Below is a small trained network, with its code and all its weights. Each question gives an input and a target symbol and asks what happens when units are switched off, that is, made to give their printed mean instead of their output.

import numpy as np


def w(rows, s, z=0):
    codes = np.array(rows[::2]) - 128.0
    scale = np.full(codes.shape[1], s)
    scale[-1] = z or s
    return codes * scale


def f(y):
    return np.maximum(y, 0)


def softmax(a):
    e = np.exp(a - a.max(-1, keepdims=True))
    return e / e.sum(-1, keepdims=True)


def log_softmax(a):
    a = a - a.max(-1, keepdims=True)
    return a - np.log(np.exp(a).sum(-1, keepdims=True))


def net(x, mask):
    ids = ['ΓΘΠαβελμφ'.index(c) for c in x.split()]
    T = len(ids)
    res = E[ids] + P[:T]
    q, k, v = (res @ M[0].T for M in (Q, K, V))
    z = softmax(np.where(np.tri(T) > 0, q @ k.T / 2**0.5, -1e9)) @ v
    res = res + np.where(mask[0], z, O[0][:, -1]) @ O[0][:, :-1]
    y = f(res @ A[0][:, :-1].T + A[0][:, -1])
    res = res + np.where(mask[1:25], y, B[0][:, -1]) @ B[0][:, :-1]
    return log_softmax(res[-1] @ U[:, :-1].T + U[:, -1])


Q, K, V, O, A, B = {}, {}, {}, {}, {}, {}
E = w([
[93,147,251],'Γ',
[139,172,198],'Θ',
[72,98,139],'Π',
[160,113,159],'α',
[21,78,158],'β',
[132,154,99],'ε',
[154,186,177],'λ',
[196,194,170],'μ',
[141,192,201],'φ',
],0.02)
P = w([
[118,137,255],'0',
[102,140,174],'1',
[103,130,178],'2',
[106,113,186],'3',
[107,103,193],'4',
[102,92,198],'5',
[114,87,134],'6',
],0.0078)
Q[0] = w([
[123,84,134],'h0',
[139,186,244],'h0',
],0.011)
K[0] = w([
[62,146,230],'h0',
[141,3,75],'h0',
],0.014)
V[0] = w([
[149,109,167],'h0',
[102,8,130],'h0',
],0.013)
O[0] = w([
[106,123,136,253],'h0',
[142,253,68,135],'h0',
],0.018,0.0041)
A[0] = w([
[111,170,117,197],'n0',
[249,124,141,178],'n1',
[34,89,31,67],'n2',
[41,147,109,66],'n3',
[159,164,195,47],'n4',
[161,113,147,253],'n5',
[106,138,119,234],'n6',
[112,47,152,150],'n7',
[212,101,89,143],'n8',
[157,55,39,220],'n9',
[116,105,219,210],'n10',
[81,152,178,86],'n11',
[124,176,176,174],'n12',
[2,106,163,87],'n13',
[17,175,163,43],'n14',
[118,186,168,128],'n15',
[59,131,152,63],'n16',
[73,141,177,111],'n17',
[69,95,72,59],'n18',
[46,195,103,160],'n19',
[131,84,175,203],'n20',
[151,195,171,191],'n21',
[143,61,179,79],'n22',
[144,48,105,76],'n23',
],0.012,0.0075)
B[0] = w([
[133,136,200,190],'n0',
[139,53,105,177],'n1',
[172,142,150,139],'n2',
[190,137,174,142],'n3',
[163,146,103,180],'n4',
[40,101,171,189],'n5',
[64,62,160,168],'n6',
[170,157,127,220],'n7',
[138,198,57,131],'n8',
[73,151,90,134],'n9',
[87,153,141,254],'n10',
[151,129,71,169],'n11',
[84,105,93,210],'n12',
[153,188,73,199],'n13',
[182,94,83,167],'n14',
[142,64,46,199],'n15',
[111,200,2,153],'n16',
[149,95,93,179],'n17',
[195,102,161,134],'n18',
[185,107,197,204],'n19',
[123,198,127,220],'n20',
[103,74,101,229],'n21',
[153,145,121,214],'n22',
[152,55,160,162],'n23',
],0.0079,0.019)
U = w([
[84,183,38,20],'Γ',
[106,180,80,161],'Θ',
[134,71,54,239],'Π',
[5,54,69,232],'α',
[249,179,57,57],'β',
[38,119,93,255],'ε',
[121,166,99,84],'λ',
[172,116,161,21],'μ',
[136,222,101,96],'φ',
],0.011,0.0028)

Each question gives the input, a string of symbols that net reads in full, and the target symbol t.
The units are the heads (2 rows each of Q, K, V and O) and the neurons (one row each of A and B). Each row of codes is followed by its name. A weight is (code - 128) times the scale printed after its matrix; where a second scale follows, it is the last column's (O, A, B and U).
mask holds one flag per unit, heads first, then neurons. A switched-off unit (its flag False) gives its mean, the last column of its rows in O or B, instead of its output. The means were averaged over made-up inputs and are rounded, as every weight is.
A unit's drop is (log p(t) with every unit on - log p(t) with that unit switched off) / (log p(t) with every unit on - log p(t) with every unit switched off).
The circuit of an input: a set's keep is (log p(t) with only the set's units on - log p(t) with every unit switched off) / (log p(t) with every unit on - log p(t) with every unit switched off). Starting from the 12 units with the biggest drops (on a tie, the unit counted first), units are removed one at a time, each time the one whose removal leaves the highest keep (on an exact tie, the one counted first), for as long as the keep stays at least 0.8.
circuit, biggest first: the units of the circuit, biggest drop first
top k neurons: the k neurons with the biggest drops, biggest first
drop of u: that unit's drop, to one decimal
input μ μ φ Γ φ β Γ, target β: top neuron : (n19)
input μ λ μ μ β μ λ, target β: circuit, biggest first : (h0; n19)
input ε α Π μ λ α μ, target α: circuit, biggest first : (n7; n13; n19)
input β μ Θ, target β: top 4 neurons : (n19; n5; n10; n14)
input ε φ φ α Γ λ, target α: circuit, biggest first : (n7; n13; n22)
input β φ Γ μ φ λ, target β: circuit, biggest first : (h0; n10)
input φ λ Γ λ φ α λ, target α: circuit, biggest first : (n7; n13)
input μ α φ Π μ Γ, target Π: top 2 neurons : (n14; n15)
input φ μ β Γ, target β: top 2 neurons : (n19; n5)
input β φ φ φ, target β: top 3 neurons : (n19; n5; n10)
input α Γ Π φ Π μ φ, target Π: top 2 neurons : (n21; n15)
input Π λ μ μ Θ, target Π: top 2 neurons : (n10; n15)
input φ μ φ, target φ: top 4 neurons : (n20; n7; n13; n10)
input Θ μ φ Θ Π Γ, target Π: top 4 neurons : (n15; n21; n14; n20)
input α α Π μ, target Π: top neuron : (n10)
input Γ Γ Π λ, target Π: top 4 neurons : (n21; n15; n20; n10)
input μ Γ α, target α: drop of n13 : 0.3
input Θ φ μ λ β φ, target β: drop of h0 : 3.1
input λ Π Π φ λ λ, target Π: drop of n5 : 0.2
